Below are the code and all the weights of a small trained network. Each question names an input and a class and asks about switching units off, where a switched-off unit gives its printed mean instead of its output.

import numpy as np


def w(rows, s, z=0):
    codes = np.array(rows[::2]) - 128.0
    scale = np.full(codes.shape[1], s)
    scale[-1] = z or s
    return codes * scale


def f(y):
    return y / 2 * (1 + np.tanh(0.7978845608 * (y + 0.044715 * y**3)))


def log_softmax(a):
    a = a - a.max(-1, keepdims=True)
    return a - np.log(np.exp(a).sum(-1, keepdims=True))


def net(x, mask):
    res = np.array(x, float).reshape(1, 8) / 4 @ E
    y = f(res @ A[0][:, :-1].T + A[0][:, -1])
    res = res + np.where(mask, y, B[0][:, -1]) @ B[0][:, :-1]
    return log_softmax(res[-1] @ U[:, :-1].T + U[:, -1])


A, B = {}, {}
E = w([
[64,91,217,115,69,109,129,71],'x0',
[179,127,217,226,187,175,68,64],'x1',
[101,133,161,103,154,120,42,141],'x2',
[191,90,169,131,73,106,122,99],'x3',
[111,144,166,143,148,2,86,192],'x4',
[150,98,62,96,180,110,114,103],'x5',
[97,98,175,134,101,149,125,111],'x6',
[160,202,143,157,58,107,157,146],'x7',
],0.0099)
A[0] = w([
[133,167,147,101,204,131,2,131,206],'n0',
[113,229,63,80,43,141,51,191,254],'n1',
[98,186,133,78,206,141,77,191,243],'n2',
[25,88,128,24,144,155,139,123,246],'n3',
[177,129,62,211,212,223,132,58,227],'n4',
[188,115,43,192,100,153,153,96,154],'n5',
[92,136,108,116,100,102,76,220,96],'n6',
[152,61,105,135,195,84,37,164,122],'n7',
[103,164,109,75,74,164,249,131,118],'n8',
[205,127,156,197,190,128,66,81,161],'n9',
],0.0079,0.0043)
B[0] = w([
[39,125,102,20,135,111,158,136,219],'n0',
[128,171,84,44,234,144,247,248,255],'n1',
[70,97,38,103,159,106,94,189,222],'n2',
[56,48,128,53,193,152,35,117,238],'n3',
[212,117,178,1,238,185,95,194,253],'n4',
[137,153,101,62,155,137,169,225,187],'n5',
[153,121,74,89,250,144,175,132,184],'n6',
[34,98,168,140,130,67,69,167,193],'n7',
[3,63,107,103,109,32,209,124,214],'n8',
[101,218,139,42,104,124,130,184,227],'n9',
],0.0069,0.0097)
U = w([
[196,147,87,143,100,110,136,173,61],'0',
[35,165,25,101,128,84,156,145,235],'1',
[168,142,65,215,111,202,90,89,3],'2',
[220,228,102,86,186,161,162,173,131],'3',
[96,27,158,90,196,200,59,64,164],'4',
[58,157,255,130,27,139,113,72,168],'5',
],0.0098,0.0065)

Each question gives the input, the list of numbers given to net, and the class t.
The units are the neurons (one row each of A and B). Each row of codes is followed by its name. A weight is (code - 128) times the scale printed after its matrix; where a second scale follows, it is the last column's (A, B and U).
mask holds one flag per neuron, in row order. A switched-off neuron (its flag False) gives its mean, the last column of its row in B, instead of its output. The means were averaged over made-up inputs and are rounded, as every weight is.
A unit's drop is (log p(t) with every unit on - log p(t) with that unit switched off) / (log p(t) with every unit on - log p(t) with every unit switched off).
The circuit of an input: a set's keep is (log p(t) with only the set's units on - log p(t) with every unit switched off) / (log p(t) with every unit on - log p(t) with every unit switched off). Starting from all 10 units, units are removed one at a time, each time the one whose removal leaves the highest keep (on an exact tie, the one counted first), for as long as the keep stays at least 0.8.
units of the circuit, in order: the units of the circuit, biggest drop first
k most important neurons: the k neurons with the biggest drops, biggest first
drop of u: that unit's drop, to one decimal
input [8,4,-8,-7,-5,-4,2,5], class 5: units of the circuit, in order => n1
input [-3,-2,1,-3,-8,8,-2,-3], class 4: 2 most important neurons => n3; n4
input [4,-1,4,-2,2,1,-7,-6], class 4: 2 most important neurons => n3; n1
input [-4,8,4,0,5,6,-5,-2], class 1: 3 most important neurons => n9; n0; n7
input [3,7,6,7,0,4,2,0], class 5: units of the circuit, in order => n9; n3; n1
input [-4,8,2,-2,8,1,-3,6], class 1: 2 most important neurons => n0; n7
input [-5,6,2,7,-4,-6,8,0], class 3: 3 most important neurons => n9; n4; n3
input [-2,3,-5,-4,-8,6,-5,-8], class 3: 2 most important neurons => n5; n4
input [-4,5,-2,-1,7,-7,6,0], class 5: 2 most important neurons => n1; n4
input [0,4,6,-7,3,-5,-2,-5], class 1: 2 most important neurons => n0; n2
input [5,0,1,-1,-2,-2,-2,8], class 5: 2 most important neurons => n2; n6
input [-7,-2,-4,5,7,-8,2,-3], class 3: 4 most important neurons => n8; n0; n3; n6
input [6,0,-7,-3,6,1,2,8], class 5: 2 most important neurons => n2; n1
input [1,3,-7,-7,2,2,-7,-3], class 3: units of the circuit, in order => n4
input [3,2,7,6,0,6,6,3], class 5: drop of n3 => 0.0
input [3,6,-6,5,1,-3,-7,-8], class 3: drop of n3 => 0.5
input [-4,4,-4,8,0,0,-1,-6], class 3: drop of n3 => 0.1
input [-4,4,5,5,-1,1,2,-1], class 3: drop of n8 => 0.6
